Questions about the table below. Indices start at 0.
1) Which number is the entry in the top-right corner?
2) Which number is the entry at row 1, column 2?
3) Which number is the entry at row 0, column 1?
4) Which number is the entry in row 2 and column 0?
5) Which number is the entry in row 0 and column 2?
6) Which number is the entry at row 0, column 0?
7) Which number is the bottom entry of the column that holds the largest entry?
8) Which number is the entry directly above the largest entry?
[[141 141 147 141 119 147 141 143 121 121]
 [122 122 116 122 151 115 122 121 147 146]
 [130 130 152 130 131 151 130 131 135 136]
 [134 134 125 134 135 125 134 134 131 130]
 [123 122 115 122 156 114 122 121 154 154]
 [124 124 115 124 148 115 124 123 144 143]
 [144 143 140 143 126 140 143 144 129 130]
 [131 131 111 131 144 111 131 130 139 138]
 [130 130 122 130 140 122 130 130 136 135]
 [117 116 128 116 152 127 116 116 151 151]
 [139 140 121 140 130 122 140 140 125 124]
 [143 143 129 142 133 129 143 143 134 135]]
1) 121
2) 116
3) 141
4) 130
5) 147
6) 141
7) 133
8) 135

grid =
array([[128, 129, 140, 155, 156],
       [128, 128, 128, 133, 151],
       [128, 128, 131, 149, 156],
       [128, 128, 139, 154, 156],
       [128, 130, 146, 156, 156],
       [128, 128, 128, 131, 148],
       [128, 128, 128, 136, 153],
       [128, 128, 128, 130, 148],
       [128, 128, 128, 131, 148],
       [133, 151, 156, 155, 156]])
Indices start at 0.
Which number is the entry in row 1 and column 0?
Answer: 128
The entry in row 0 and column 1 -> 129
Which number is the entry in row 1 and column 2?
Answer: 128
The entry in row 0 and column 2: 140
The entry at row 0, column 0 is 128
The entry just right of 139 is 154
The bottom-right entry -> 156
The top-right entry: 156
Which number is the entry in row 2 and column 0?
Answer: 128

B =
[[123 132 123 144 130 130 114 120 135 133 125 129 124 122 137 122]
 [125 130 136 150 126 125 136 120 128 127 124 130 124 126 126 135]
 [137 124 128 116 122 136 122 137 140 132 131 137 138 130 121 121]
 [139 129 126 116 130 121 130 129 123 124 124 128 133 130 126 135]
 [139 129 126 129 130 121 131 129 123 124 124 127 133 130 126 134]
 [135 128 126 119 128 120 129 128 127 121 122 129 130 130 127 135]
 [125 128 139 150 130 131 139 124 124 127 124 128 126 127 126 136]
 [124 132 121 145 132 130 120 125 121 129 126 124 118 124 139 131]
 [136 124 128 135 123 135 122 138 141 132 130 136 138 131 121 120]
 [132 134 125 118 132 118 134 130 117 127 129 121 131 131 126 129]
 [137 122 128 110 122 136 122 135 139 131 131 139 139 129 121 122]
 [130 135 124 110 132 117 134 130 116 127 130 119 131 132 127 128]
 [125 125 128 129 124 133 123 130 144 136 131 128 128 127 125 114]
 [123 129 125 121 128 131 116 120 138 134 127 129 125 122 134 119]
 [138 131 126 128 131 121 132 129 121 126 125 126 133 130 125 133]]
The entry in the bottom-right corner: 133
The 3rd entry on the diagonal from the top-right corner: 130
What is the entry in the bottom-left corner?
Answer: 138
The 2nd entry in reading order -> 132
What is the largest entry in the first row?
Answer: 144
The entry in the top-left corner: 123
What is the entry just right of 141?
Answer: 132
The 2nd entry from the end, reading row by row -> 125
What is the entry in the top-right corner?
Answer: 122
What is the third entry in reading order?
Answer: 123
The 5th entry from the end, reading row by row is 126
What is the smallest entry in the last column?
Answer: 114
